Each row has a hidden value. The values are split into ranges, and the grade after each row names the range that its value falls in. Each part has its own value, ranges and names.
[-12  -5   2  -2  -5  -6   4   4  -3  20   4   9  12 -13  12 -19   9  11
  -7   0   5  -3  -4   8   3   0  12   0   7  -3  11   6  -5 -17   5 -12
  -3  -2  10   9  13  -7  -1   2   1  -7   3   3  -1   1   0  10  17 -14
   2  11   0   5   5  -2  -1   4 -19   9 -18 -13  -4 -10   4   4 -11  -6
 -11   2  -5  -1   0] : Z287
[  4  10  -8 -10  -7  -8  -4   3   0   0  -3   1   3 -18   2 -14  -1   7
  -6   0   2   6  -5   5  -6  13   6   0  -5  -5 -13   1   6   2  -5 -13
   0   0   0  15  -5 -10  -8   5  -8 -18 -13   4   0 -12   6   4  13  -8
 -14  13  -6  -7  -4  -4  -9   9 -19  -3  -3   4  23 -26  -7  -7 -12   5
   0  20 -10   5   2] : Z287
[ -4  -6  -6 -11   3  -5   2  10  -1  30   6  -6   7 -16   9  -1   7   7
   5   3  -2   8 -11   9  -1  -7   0   1   3  -2  10   9  -2 -10   0  11
  -5   4   4  -3   1   2 -10   6  27 -11   0   8   0   4  -2   8   7 -14
  -4  30  10  11  13   1 -10  12 -10   3  -5 -19   4  -6   7   3 -29  -3
   6   0   5   2   6] : Z997
[ -5   6 -19   2   4  10  16  13  -9  -4  -5  -7  -8 -33 -17  11   9  -5
   1 -26   7  11  13  -5  -5  12  -5  11   5  18  -6   8   8  -2  19  15
   0  12   2  -3   2   6   6   7  46  12   7   1   4   9  -4 -29   5  -5
 -27   0  30   4   6   4 -11  13 -16 -20 -24 -24  -8  17  -9  11  -4  -5
  12  14  -3   2   4] : Z51
[ -4  -2  -6   2  -8   4   4   4  -8 -15   0  18  -1  -7  -5 -10   6   1
  -4 -15   6  -6  11   3   4   9   9   3   4  -2  -4   2   0  -4  13 -19
   4  -1  11   8  17  -3  12  -6   2  18   7   1  -2   2   1  -2  -1  -3
   0 -31   5   5  -1   0   4  -1  -3  -3 -21  -9 -15  10   2   5  14   2
  -9   9  -4  -1  -2] : Z532
[  1  -2   1   8  11   2 -14  -4  10 -13  -8  -1  11  33  -9   2  -6  -3
  11 -21 -12   0  -2 -13   3 -25 -16 -19  16  -2  -1  -5 -29   8 -12   6
   6  -7   4 -39   0   2   6  -1  -9  19  10  -7  -7 -10  -1  -2 -19   9
  29   2 -10  -1  -6  -3  14 -15  43   0  34  12 -27  28   4  -4  -6   1
  11 -20  27   1   3] : Z51
[ 15   3 -20 -16   9  -2 -11  11  -6  -4  10 -10 -10 -25  -5  20  -5 -11
  20  -9  -3  14  -5   1  -3  -5 -13 -11 -27  -5 -12   9  21  10   4  16
  -1  16  -2 -15 -15  -3  -2  -2   6   1 -19  10   0  -2   8  -9  -7   2
 -16  -7   4  11  14   4 -12  24   0 -11   2  -4  21   2   3   6  -9  16
  23  16  11 -10  12] : Z51
[  1   8  -5   7 -10  14   2   9 -13 -17  -3  10   0 -18 -12 -17  -2  11
   4 -25   5   5  12   6   2  23  11   7  -4  -3 -17   5  14  -3   8  -9
   2  -4  12   8  13  -7  10   3  -5  12   0  -1   4 -18   8 -16  15  -9
 -24 -14  -3  -2  -5  -1   4  11 -15 -13 -28  -8   9  -5   7   6   7   3
   1  22 -19   0  -2] : Z532

Next part:
[ 17  -2  34  -1  -6 -12  -2 -36  -6  -9  -6  -1  24   5   0  -7 -13 -17
   0  18 -28  -7   8   5   9   8  20] : Z952
[ 27  16  44  -6  45   0  -2 -23 -15  -7  17   9   5 -26  14  -3  25   0
 -29  10 -16  -3  -1  -1   4  -8  -2] : Z208
[ 17  -6  31   3  27   5  -1   2 -15   2 -23  14   6  -7 -14  -1   7   2
  -5   2  -9 -15  14   0  11  -3  14] : Z208
[  1   0  29  10  15  10  -3  15  -4  -2 -16  15 -15  16 -25  -2  13  20
  -9  -5 -22  -2  -6  -1   4  -6 -13] : Z469
[ 18   0  37   1  32   6  -1  -2 -16  -1 -12  13   2 -12  -5   0  11   5
 -14   4  -8 -11   7  -1   9  -6  12] : Z208
[ 30   4   7   6   6 -15  -7 -39   3   3 -10   8  32  -3 -14 -23 -22 -21
  11   7 -33 -12  20   4  -2  11 -18] : Z581
[ 21  -2  37   3  29   6  -1  -1 -16   0 -18  15   4  -9 -11   0   5   4
 -10   3 -12 -14  10   0   9  -4  10] : Z208
[ 10  12   4  12  18   3  -7   2  10   4  -1  16  -7   8 -24 -16  12  13
  -4 -11 -34   4  -5  -1 -11  -2 -53] : Z208
[ -9   2  20   3 -25  -7  -1 -16   6 -13   6  -6  -2  35  -3  -3  -1   0
  -2   9 -30  11 -15   4   3   4  -4] : Z952
[ 20   5   0   1   0 -14  -4 -35   3   0   3   0  26  -7   1 -15 -15 -20
   7   9 -22  -6  12   4  -2   9  -8] : Z581
[ 29  10  10   2  12 -13  -6 -40   2   0   3   6  28 -10  -3 -20 -10 -18
   2   8 -34  -7  13   3  -4   7 -19] : Z581
[ -3  -1 -16   9 -27 -10  -5 -14  17   0  -3  -1   9  26 -17 -16 -17  -6
  18  -4 -30   5  -1   4  -8   9 -28] : Z469
[  3   9  30   4  16   5  -3   3  -2  -6   5   9 -14   9  -8  -2  22  16
 -16   0 -23   6 -14   0   0  -7 -18] : Z469
[ 15  -4  33  -2  -2 -10   0 -32 -11  -8  -7  -1  20   3   2  -4 -12 -15
  -1  16 -21  -8   9   4  11   5  26] : Z952
[  0   8  -9   5 -22 -12  -5 -25  17  -3   9  -4  10  19  -7 -17 -10  -6
  10   3 -33   8  -5   4  -9   9 -31] : Z469
[  7  14   0   8  -7 -13  -7 -32  16  -4  12   2  11  16 -11 -21  -3  -6
   3   2 -48   8  -6   4 -10   8 -44] : Z469
[ 20  -6  -2   9  -5 -12  -6 -25   5   6 -25   9  30   7 -24 -21 -31 -19
  22   4 -31 -15  24   4   1  14  -8] : Z581
[ 38  14  19   7  42  -4  -8 -24  -3   5  -4  19  18 -19 -14 -20   4  -5
  -7  -1 -37 -10  14   0  -5   0 -32] : Z208
[ -2   3 -11   6 -25 -11  -4 -20  15  -2   5  -4  10  21  -9 -14 -13  -8
  12   2 -29   6  -3   4  -7   9 -24] : Z469
[ 32   5  48   5  39   2  -4 -15 -14  -2 -14  20  10 -10 -15 -10   9   2
 -14   6 -33 -13  11   1   8  -3  -2] : Z208
[ 20   6  -2   2  30   1  -3  -4  -3   8  -2  12   9 -23  -4  -8   3  -2
  -3  -4  -4  -9  12  -2  -3  -2 -15] : Z208
[  7 -17  11   0 -15  -7   2 -13 -10   0 -27  -1  22   6  -6   0 -29 -17
  16  10  -1 -16  20   3  14   9  39] : Z952
[ 16  -7  31   3  24   7  -1   5 -16   2 -25  14   2  -7 -14   2   0   4
  -6   2  -6 -15  13   0  11  -4  19] : Z208
[  8  -6  26  -3  -6  -8   1 -22 -10  -6  -9  -2  15   5   3   0 -12 -10
   1  14 -11  -8   7   3  11   5  28] : Z952
[ 24  -5  46   5  -2 -12  -4 -36  -3  -9 -20   7  25  15 -14 -14 -18 -15
   3  17 -47 -13  13   6  12   9  13] : Z952
[ -8  -4 -26   8 -33  -8  -3  -6  19   2  -6  -4   8  25 -16 -13 -22  -7
  23  -4 -19   4   1   3  -8  11 -23] : Z469
[ 14  -4  24  -4  -3  -9   1 -25  -8  -7  -4  -2  19   0   4  -2 -12 -15
   0  15 -11  -7   8   3  10   6  26] : Z952
[ 34   5  11  10  37   1  -7 -10  -2  11 -19  23  16 -16 -24 -19  -3  -3
   2  -6 -28 -17  21   0  -2   1 -28] : Z208
[-30  -1  -3 -11 -31  -2   7   4   2 -14  28 -23 -17  14  30  18  12   4
  -9   8  22  19 -26   0   2  -3  24] : Z952
[ 20  -1  37   2  28   4  -1  -4 -15  -1 -15  13   5  -8  -9  -2   6   3
 -10   4 -15 -12   9   0   9  -3   9] : Z469
